Small tables with named rows and columns. After each table, cells are looked up by row and column.

Nomibo
        Pir  Liveto  Tuneb  Zokeba
Tad     132     205    130     182
Bisuti  148     214     95      61
Gef      28     142     67     157
Pap      63     174    180     186
Budu     25     151     85      81
Pib     134      18     41     204

Budu, Zokeba -> 81
Tad, Pir -> 132
Gef, Liveto -> 142
Pap, Pir -> 63
Bisuti, Tuneb -> 95
Tad, Zokeba -> 182
Pap, Zokeba -> 186
Bisuti, Zokeba -> 61
Pap, Liveto -> 174
Gef, Zokeba -> 157
Gef, Pir -> 28
Pap, Tuneb -> 180

Luzim =
|  | Paf | Dizeni | Rusi | Tesuv | Rozer | Zevumaf | Vup |
|---|---|---|---|---|---|---|---|
| Rofug | -2.70 | -0.10 | 0.37 | -1.85 | -0.93 | 4.10 | -1.97 |
| Ses | -0.64 | -2.46 | -4.25 | 6.25 | 2.96 | -2.66 | -2.02 |
| Zufeke | 1.58 | 3.17 | -2.83 | -2.68 | 1.46 | -1.39 | -1.86 |
| Fide | -3.72 | -1.01 | 2.15 | -0.01 | 1.82 | -0.05 | -0.85 |
| Lako | 2.23 | -1.95 | -1.61 | 4.08 | 1.07 | -5.39 | 0.58 |
| Vigevi | 3.87 | -1.82 | 1.31 | -1.15 | -3.17 | 1.74 | -0.44 |
| Zil | -1.13 | 6.31 | -0.91 | -1.59 | -1.01 | 0.21 | -1.88 |
| Somasuf | -2.96 | 0.44 | 0.34 | -1.05 | 4.04 | -2.47 | 2.12 |
| Sileras | 1.49 | 1.89 | -0.83 | -4.48 | 0.46 | 4.05 | -2.93 |
| Kegizir | 1.07 | 3.51 | -1.01 | 2.41 | 3.35 | -4.71 | 1.87 |
| Par | -0.11 | 4.45 | -0.63 | -2.03 | -2.86 | 2.27 | -1.35 |
| Noguri | 0.28 | -1.15 | -3.44 | 1.31 | 0.74 | -1.85 | -4.24 |
| Mamulo | -2.67 | 0.05 | -1.36 | 1.15 | -1.47 | 0.34 | -0.34 |

What is the Vup of Noguri in Luzim? -4.24
What is the Rozer of Zil in Luzim? -1.01
What is the Dizeni of Sileras in Luzim? 1.89
What is the Tesuv of Zufeke in Luzim? -2.68
What is the Zevumaf of Fide in Luzim? -0.05
What is the Vup of Zufeke in Luzim? -1.86
What is the Rozer of Vigevi in Luzim? -3.17
What is the Paf of Somasuf in Luzim? -2.96
What is the Tesuv of Noguri in Luzim? 1.31
What is the Vup of Mamulo in Luzim? -0.34
What is the Paf of Par in Luzim? -0.11
What is the Rozer of Mamulo in Luzim? -1.47
What is the Zevumaf of Kegizir in Luzim? -4.71
What is the Tesuv of Vigevi in Luzim? -1.15
What is the Rusi of Rofug in Luzim? 0.37
What is the Rusi of Somasuf in Luzim? 0.34
What is the Zevumaf of Lako in Luzim? -5.39
What is the Zevumaf of Vigevi in Luzim? 1.74
Row with the largest Rozer: Somasuf

